Each row of numbers belongs to one of the things below and depends on some of the facts about them. Some rows are named. Which thing is each other row?

How the things are related:
[gugobol, beflam, kastim, mufo, sunul, vukik, zamasi, plesos, flotal, brufir, grustal, zonis, stibuk, stikir, zagrol, ragrar, losol, tidebra, vasko, klutrur, tregal, guti, dregezor, kibal, riplor, bekler, drobilar, skipil, grosko, sketrir, brutam, pletril, bregrulis, gekir, brustustas, bunul, skuba] π 20
[nodri, roflik, nogrir, ruron, feplos, drifli, klonur, fledron, mafik, gigo, gakur, trolite, fofol, piplel, poboras, skosul, flutis, budrogas, brabrulim, klofel, plefir, fleta, sigrube, gralebras, dridron, nofor, tronustan] π 398
[boli, gredru, brakli, sosko, pozis, brogek, vomim, tokle, sibren, vidi, lakol, sidrur, gobom, skare, miskimi, stegir, treder, zeplim, tugi, kluro, keti, drotron, bririku, mizam, stodem, grarum, gagro, leva, fimune, dedrusku, dragrom, tiguplu, bupe, dretrizis, fusu, mabrak, trusos, kelor, brutrel, britaklu, plaklur, stesti, votil, klisku, klifa, klufle, stebis, momom, gritruflok] π 642
[laflu, sepla, bruplu, gitazek, pliro, gruma, bebri, didri, bedek, dena, ploflok, stiplar, tretrar, funa, grakek, nagrol] π 386
{gugobol, boli, ruron, fledron, zamasi, flotal, sepla, bruplu, gakur, trolite, pliro, bebri, klutrur, mizam, riplor, stodem, grarum, brabrulim, dragrom, mabrak, kelor, plaklur, funa, grosko, klisku, klifa, sketrir, brutam} Λ d
{nodri, gredru, brakli, feplos, pozis, vomim, drifli, sidrur, grustal, losol, vasko, gruma, didri, drobilar, fimune, dedrusku, dretrizis, stiplar, brutrel, fleta, sigrube, votil, dridron, pletril, bregrulis, brustustas, momom, skuba} Λ a
{beflam, roflik, sosko, tokle, lakol, laflu, plesos, brufir, stibuk, miskimi, stikir, zagrol, bedek, fofol, guti, piplel, drotron, kibal, budrogas, bupe, fusu, plefir, tretrar, grakek, gritruflok} Λ b
{kastim, nogrir, vidi, sunul, klonur, vukik, gobom, mafik, zonis, treder, zeplim, ragrar, tidebra, kluro, keti, tregal, poboras, bekler, flutis, skipil, gagro, britaklu, nagrol, gekir, klufle, tronustan, bunul} Λ c
{brogek, mufo, sibren, gigo, skare, stegir, gitazek, tugi, dregezor, bririku, dena, skosul, ploflok, leva, klofel, tiguplu, trusos, stesti, gralebras, nofor, stebis} Λ e
δ gredru <- nodri, sepla, gritruflok
δ vasko <- boli, trolite, ragrar, gruma, dena, flutis, grarum, gekir
δ leva <- beflam, sibren, nofor
δ grarum <- roflik, pozis, vukik, sidrur, zeplim, dregezor, mizam, flutis
δ drotron <- roflik, feplos, fofol, dedrusku
δ momom <- roflik, piplel, klifa
δ kastim <- roflik, bruplu, vasko, mizam, grarum, drobilar, sigrube, sketrir
δ sidrur <- nogrir, gobom, ploflok
δ zeplim <- nogrir
δ roflik <- sosko, plaklur, grakek, bregrulis
δ treder <- sosko
δ gigo <- ruron, stegir, losol, dragrom
δ stikir <- ruron
δ gitazek <- feplos
δ dedrusku <- feplos
δ tidebra <- pozis
δ dregezor <- mufo, tokle, gralebras
δ brogek <- tokle, gagro
δ klofel <- sibren, sunul
δ nofor <- vidi
δ bedek <- klonur
δ zamasi <- klonur
δ gugobol <- vukik, zamasi, skare, pliro, skipil, plaklur
δ dena <- vukik, trusos, pletril, tronustan
δ tiguplu <- fledron, dena
δ piplel <- fledron, pletril
δ flotal <- sidrur
δ sosko <- gobom
δ skare <- gobom
δ mabrak <- laflu
δ feplos <- plesos
δ mufo <- plesos, dragrom
δ gruma <- flotal, mizam, brutrel, bregrulis
δ budrogas <- brufir, stegir, gagro
δ brakli <- sepla, piplel
δ skipil <- grustal
δ klufle <- stibuk
δ brutrel <- stibuk, ragrar
δ fusu <- gakur, kluro, gritruflok
δ sketrir <- gakur
δ sibren <- stikir
δ klifa <- stikir
δ lakol <- stegir
δ gritruflok <- zeplim, skipil
δ gagro <- losol
δ pozis <- kluro, fleta
δ drifli <- didri, bekler
δ zagrol <- bedek
δ miskimi <- tregal, bririku, bekler
δ pletril <- tregal, skipil
δ votil <- guti, mabrak, bregrulis
δ trolite <- drotron, tronustan
δ brustustas <- poboras, kelor
δ brutam <- riplor
δ stiplar <- skipil, stesti
δ sigrube <- skipil, plefir
δ tugi <- fimune, fusu, gritruflok
δ gekir <- dedrusku
δ klutrur <- dretrizis
δ flutis <- fusu, gritruflok
δ tregal <- britaklu
δ mizam <- tretrar
δ grakek <- funa
δ guti <- funa
δ fofol <- klisku
δ stibuk <- klifa
δ fledron <- brutam, gritruflok
δ kluro <- dridron
δ bregrulis <- nagrol
δ bunul <- nagrol

Known rows:
nagrol: [ -7  -1  19  16  13  -1  -3  17   1  -7  -8  11   6   1 -14 -10   9   3
  -3  -4  -3   4   9  -8   3  -9   6  -2]
trusos: [ -3  -2  11  19   7  -4   3  18   3  -3  -7   3   0 -10 -14  -2  12   1
  -2  -7   7   4  20   0   2 -11  -6   4]
losol: [ -6  -5  24  13  10  -2   2  12  -3  -6  -7  11   7  -7 -16 -12   1   2
 -13   2  15   5  12   2   5 -14  -1  -3]
dregezor: [-25  -1  29  11  -3   3   1  11  -5   3 -18  20  -6  -3 -14   1 -11   9
 -11  -5  -1   6  32   8   4  -4  -4  -1]
brutrel: [  0  -6  15  18   6   1   7  20   6  -7  -8   4   0 -10 -20  -7  17   4
 -10   1   6   7  20   2   5 -12  -2  -3]
skare: [ -6  -2  14  27  14 -11  -5  17   0   5 -13   2   1 -21 -12  -4  11 -10
 -10 -20  14   0  33 -14   5 -14   2   9]
pliro: [-10   2  18  25  16  -5  -8  16   2  -3  -9   7   7  -5 -12 -14   4 -10
 -15 -15  -1   2  23 -18   6 -12  14   7]
bririku: [ -3  -4  12  16   7  -4   1  14   0  -5  -7   3   1  -8 -12  -2  13   3
  -1  -6   7   3  18  -1   3 -10  -9  -3]
klifa: [ -5  -4   9  14   4  -4  -4  12   2  -9  -4   3   3  -4 -13  -8  13  -4
 -13  -2   0   4  23  -2   5  -8  -2  -8]
sosko: [ -4  -6  13  17   6  -2  -5  10   1  -6  -7   1  -3  -5 -13 -11  14  -2
 -19  -6   5   4  29  -4   4  -6   4  -4]
plefir: [ -3  -5  20  14   4  -1  -3  14  -3  -9 -10  -2   6   5 -14 -14   5  -4
 -18  -5   8  -3  16  -4   4   0   4   5]
ragrar: [ -7   2  18  16   5   0   8  23   3  -9   0  14   3  -9 -20 -10   0  -4
 -12  -2   7   7   5  10   3  -8   4   7]
grarum: [ -8   1  25  15 -12   0   3  20  -1  -9 -12   7 -18 -10 -25  -6  11  -2
 -20 -13 -20  10  26   7  13   8   4   1]
guti: [ -9  -2  17  12   8   0  -1   9  -3  -9  -1   9   4  -1 -13 -15  -2  -2
 -19   0  13   5  15   3   1 -10   4  -1]
klofel: [ -3  -4  18  13   6  -3   1  16  -3  -6 -12   0  11   3 -11  -5   3   2
   0  -5  12  -3   7  -1   2  -6  -8   4]
stiplar: [ -1  -4  23  17  17   0  -1  15   0  -8 -10   8   7  -1 -15 -12  11   6
  -3  -2   4   5  10 -11   6 -14   4  -3]
votil: [  2  -9  15  15   9  -3   1  12   1  -7  -8   3   4  -8 -16  -7  19   4
  -8   1  10   4  18  -2   6 -13  -5 -10]
gredru: [  1 -10  16  15   9  -3   1  13   1  -7  -8   3   4  -8 -16  -7  18   4
  -8   1   9   4  20  -3   5 -12  -5 -10]
momom: [  1  -9  17  15   9  -4   0  12   0  -7  -9   3   3  -9 -16  -7  18   4
  -9  -1   9   4  19  -2   6 -12  -5 -10]

Rows to name:
No name comes twice in this set of rows, the named rows included.
[ -7  -3  22  17  12  -1   5  17  -1  -4  -6  12   7 -11 -18 -12   0  -2
 -15  -1  17   5  14   1   5 -16   2   3] : pletril
[  0   4  22  23   8   9  15  33  10 -11  -7  10  -1  -5 -26 -12   9   5
  -6  -1  -4  13   6   2   6 -10   9  13] : gruma
[ -8  -3  13  22   8  -8  -7  14   2  -3  -8   2   1 -13 -13  -9  12 -12
 -20 -13   4   2  32 -10   7  -9   5   1] : plaklur
[  9  -8  38  10   1  -8  -1  14 -17 -12 -17  -3  -1  -5 -22 -14  12  -2
 -12 -14   3  -3   0  -4  13   7   2   0] : sigrube
[ -3   8  15  24  11   4  11  30   9  -7  -5   9   1  -5 -19  -9   4   2
   3  -8  -1  10   6  -2   1 -13   5  18] : dena
[ -7  -5  25  14  11  -3   2  13  -4  -5  -7  12   6 -10 -17 -12   0   0
 -15  -2  16   4  15   0   6 -14   2  -1] : grustal
[ -6  -5  30  14  -2  -1  -5  13  -8  -7 -17   0  -3   2 -16 -12   4  -3
 -23 -13   0  -3  22  -3   8   9   7   4] : roflik
[ -6   5  18  18   3   2  13  30   6 -10   2  14   1 -12 -24 -12   0  -6
 -12  -3   6  10   2  13   3  -7   6  13] : gekir
[ -4   1  18  16  14  -1  -1  14  -2  -6  -8   8   5   1 -11  -8   6   6
   6  -6   1   5   7  -9   3 -13  -1   1] : gitazek
[-12  -2  22  18  12  -9  -5  14  -5  -1  -6  13   6 -15 -14 -11  -1 -10
 -17 -11  15   1  18  -5   5 -10   7   3] : skipil
[  3  -2  32   5   3  -9  -3   9 -20 -13  -4   9  -5 -11 -20 -15   5  -6
 -10 -13   0   2  -7   3  11   4   3  -4] : kastim
[ -9   1  21  16  11   1  -1  15  -1  -4 -13  11   3   1 -12  -5   2   8
   3  -6  -2   5  15  -8   3 -11   0   2] : ploflok

The same things again, as new rows of numbers:
Named rows:
nagrol: [ 30   4 -10   4  -6  -9   3   5  -1  10  16   4   9   1   6  11  -5  -7
  -6 -17  -7 -15  15  -1   2 -12 -18 -17  -4   3  -4  21   1   3  -8   6
  15  -6  -4  -9  13  -5 -23  -5  -3   3  -5  -2  -2  -4]
riplor: [-11  12  -7   2   1 -15   9  -3  -1   3  12  13  14   7  10   5   9   3
   2   5   4  -8  -3  -6  -1  -2 -12  11  -6  -2   9  -9   4   2   2  10
   1   4 -13   0   0  14   7   1  -2   5  -3   3  -1  13]
didri: [ 22  17  -7  -2  -8 -18   8   1  11   4  25  17   1   1  10   6  -8  -3
   0 -17   9   2  19  -5   4   1 -14  -1  -4  -5  -2  -8   0  -1  -2  -2
   6 -12 -14  -6   4   8  -3  -3  -5 -13  -4  -9  -4  34]
dregezor: [-19  -3 -10   1  -1  -4  13   0  -6   7 -13  10   1 -12  -5   1  -3   7
   8   6   4  -7 -11  -5  -4  -5  -5   6  -7  11   9  10  14   3   0  16
  -7  15   9   4   2  16  -7  -3  -2 -15   0  11  -1 -19]
sepla: [  5   8 -16  -1  -3 -18   7  -3   7   6  20  12   7  -7   9   3   4   2
  -1  -9  -8  -6   8  -7  -1   3 -14   2  -7  -5  -5 -10  -2   3   3   3
   5   3 -13  -2   4  11 -18   1  -7 -20  -2  -2 -14  20]
skipil: [ -3  14   1   5   3 -15   7  -4  -6   6  18   4   8  15  12   9  11   1
   2   1 -10 -17   4   2  -1  -3 -17   8  -4  -4   9  -6  -5   6   8   8
   7   2 -36  -2   1  10   2   5  -1  25 -12  14  -1   9]
dridron: [  4  -7  -3  -2  -1  -1  -3  -4 -10   6  16  20   0 -12   5  -2  34   0
  -7  -6  -8 -11   2  -8   2  -6  -2  -3   2  -5   9  -9   1  10  13   9
  -7   2 -13  -4   8  -1  -7   0  -2  -2   5  10  -3   2]
nofor: [  4 -12  -1  -1  -5   8  -3   2   7   6   4  21  14  -8   1  -3   3  -5
   1   1   7   2   6  -7   5  -3   2 -10   3   6   0   0   2   1  -2   9
  -8 -10  17  -8   3  -1   5 -10  -2   3  14  -9  13  34]
sibren: [ 10  -7   3  -3   0   2   2   4  11   6 -16  16  12   6   7  -5 -13  -5
   7   6   6  17   6  -6  -5   3   2 -12  -2  -1   6  14  11  -5 -18   8
  -5  -3  24  -7   2   3  15  -8   1  12   0  -1   3   8]
stikir: [ -6  14  -4   3  -7  -5   8   3  22   9 -12  10   6   8   3  10  -8   4
   9   6  14  -7  -4   3  -1   1 -15  -4  -4   4   5  11   6  -8  -9   3
  -7  -2   3  -2   0  -1  -1 -10   1  -5 -10  -1  11   8]
fledron: [ -9   0  -4  -1   1   0  -1  -6 -11   3  21  14  -5 -12   2  -3  26  -1
  -5  -6 -10  -7   0  -3   4  -1   2   3   3  -1   0 -24 -10   9  16  14
  -5   7 -10  -3   4   6  -3   4  -3   6  12   4   1  21]
bedek: [  9  26 -14   2  -7 -12   4   1  19   5  10   2   5  -4   5  11  -8  -3
  -1 -13   0  -5   9   4   2  10 -10  -3  -1   0 -13  -2  -9 -10  -4   3
   5  -4  -1  -4   5   0 -15  -5  -3 -15  -1  -6   2  15]
gredru: [ -7  18   8  -1   5  -1   7  -3 -22  -2  -4   8 -23  -4   2  -4  -9  -2
   5 -16   0  18   7   9  -1  11  12  12   0  -4   8  -7  -8   2   5  15
  -4  17  -6  -2   6  15  22   4   8   9   5  14  -6  -4]
zonis: [  2  11   2   3  -3  -7  12   1   4   8   5   9  -5   9   1   8 -14  -4
   9   0   9  -5   6   6   2  -8 -11  -1  -3   7  11   8   2   0  -3  10
   2  -7 -17  -4   1   9   4  -6   1  13 -10   6  10  13]
klofel: [ -3  -9  -3  -1  -4  10  -2   1   3   4  -3  17  -2 -17  -7  -5  -7  -6
   2  -3  10   2   4  -5   7  -2   7  -5   3  12   1  -3  -2   0   0  13
 -12  -7  23  -5   1   3   7 -11   0  -4  17  -7  13  30]
bebri: [ 12   9 -13  -1  -7 -10   7   2   7   4  12  11   2  -8   3   6 -14  -2
   3 -12   6  -1  12  -1   2   2 -11  -3  -3   3  -5   3   1  -1  -6   4
   2  -2   5  -4   4  10 -14  -5  -5 -24   0 -11  -3  21]
skuba: [  4  13   0   1  -2  -9  12   1  -5   3   6  17   7   7   5   7  -2  -1
   8  -1  16  -5   3  -2   3  -2  -5   6  -3   1  13   3   9   3  -4   7
  -2  -8 -10  -2   3  15  15  -5   1  11  -6   1   5   2]
zagrol: [-10  30  -2   4  -2  -6  10   0   7   4  -4   3   5   5   1  11 -10   0
   5   1  13 -10  -1   4   3   5  -5   7  -1   3   1  -1  -6  -8  -2  10
   0   1  -2  -1   0   6  10  -3   3  14  -2   1  14  13]
leva: [  1   2   6  -2   0   6   7   4   1   2 -19  11  -4  -1  -1  -5 -29  -7
  11  -3  13  21   6   3  -1   7  12  -5  -1   6   2   7   1  -8 -13  14
  -8   1  29  -6   2  11  22  -8   5  10   8  -5   7  14]

Which thing is each row?
No name comes twice in this set of rows, the named rows included.
[ -7  10 -13   3  -5 -12   4   2  18  12 -12  10  14   6   5   9  10   7
   3  11   2 -15 -10  -5  -6  -1 -22  -5  -5   2   6  19  15  -5  -5   5
  -5   7  -2  -1   5  -4 -13  -7  -2 -10 -14   8   5 -20] : plesos
[ 20  13   9   2   1   8   5   8 -26  -2 -10   5  -8  -3   0   1 -15  -9
   0 -20  11   8   8   2   2   7  14  -4   1   3   8  18   4  -4 -11  17
   6  -1  21  -6  14   1  25   0  10  26   7   3   5 -28] : votil
[ -3  -5   2   2   1   3  -4  -3 -24   8  13   6 -14 -14  -1   0  20  -3
  -5 -11 -19 -12   0   3   3 -10  -1  -4   4   0   6  -2 -10  13  17  17
  -5  10 -18  -4   9  -5 -16   1   0  10   3  19   1  -3] : flutis
[ 18   4   3   0   2  -3   0   4 -16   5  -7  11  -1   0   7  -1   0  -1
   0  -8  -2   2   4  -5  -4   2   2 -10  -2  -5   9  17  13   3  -9  13
   1   7   5  -6  13  -3   7   1   4  11  -4  13  -6 -33] : dedrusku
[ -3  -6  -9  -1  -1  -2  -6  -4  -6   8  16  14   8 -11   7  -1  39   0
  -9   2 -16 -15  -3 -10   0  -6  -7  -2   1  -3   2 -10  -2  14  12  11
  -4   9  -8  -4   8  -6  -9   0  -5   6   4   8  -5   7] : gakur
[  5  13   2   3  -1 -10   5  -3   8   7  18  11  11  22  10   9  -5  -4
   6   4   6 -11   9   1   4  -4 -16   5  -2  -4  12  -3  -1   2  -2   3
   5 -10 -28  -5  -2  12  10  -1   0  29 -12   2   8  37] : bekler
[  4   7  -2   7  -1  -9   7   3  -8   9   3   5   9  10   9   9   8  -2
   1  -2  -5 -18   0   0  -1 -10 -16  -1  -5   2  11  17   7   5  -1  10
   5   4 -17  -3   6   2  -8  -4  -1  15 -14  14   2 -20] : ragrar
[ -2  20   1   2  -5  -6  16  -1  -4   1   4  12  -6   4  -2   6 -15  -2
   9  -8  24  -1   6   2   5  -3  -1  10  -3   6  12   2   4  -1  -2   9
  -1  -8  -4   0   1  18  22  -6   4   8   1  -3  10  19] : brustustas
[  7   4   1   3  -6  -7   5   2  10   9   1  14   8  14   4   7 -15  -3
  11   3  12  -5   8   3   2 -10 -15  -4  -2   4  13  10   8  -1 -11   5
  -1 -12 -15  -6   1   5   6 -11   0  18 -14   3  11  11] : sunul
[  3  23  -9   0  -4 -13  12  -2 -14   0  23   7 -14 -14   0   6 -11  -4
   1 -26   3   2  14   4   4   2  -1  10  -4   2  -3 -15 -10   4   6   7
   4   6 -10  -1   6  17  -4   1  -1 -22   5   1  -7  16] : stiplar
[  2   1  -1  -3  -2  -4  -3  -6  -8   3  21  20  -3  -6   4   0  26  -2
  -4  -7  -5  -7   4  -9   3  -3  -4   3   5  -7   7 -16  -2  10  15   8
  -6   0 -18  -5   6   1  -2   0  -2   4   4   9  -1  23] : nodri
[-18 -20  -3  -5  -6  10   1  -1   0   7 -10  17 -19 -29 -13  -8  -8   2
   9  -3   8   9  -5   0   2  -7   6  -9   1  16   7   4   6   4   1  13
 -22   7  23  -1   3   1 -10 -13   0 -25  11   1   9   8] : gigo
[ -4   8  -1  -4  -1   3  -1   3  15   9 -29   9 -19   0  -2  -1 -19   0
  15   1   5  19  -2  11  -6   9   0 -10   3   0   4  14   7 -10 -11   7
 -18  12  13  -4   5  -3  -5 -11   7 -10  -5   8   4  -6] : lakol
[  3  25  -5   8  -5  -2   8   5   2   5  -7   3  16   9   3  14  -2  -2
   1  -2   8 -19  -5  -3   2   2  -8  -1  -2   6   1  13   2  -8  -9  11
   9  -1   9  -3   7  -2  14  -3   3  17  -2   0  15 -16] : guti
[ 21   0   9  -1  -1   1  -1   3   7   9  -4  14  -3  17   7  -1 -17 -10
   8  -1   3  12  15   6  -2   0  -5 -15   2  -4   8  16   4  -1 -14   4
   2  -9  -2 -11   6  -3  13  -9   5  28 -10   7   4  20] : vidi

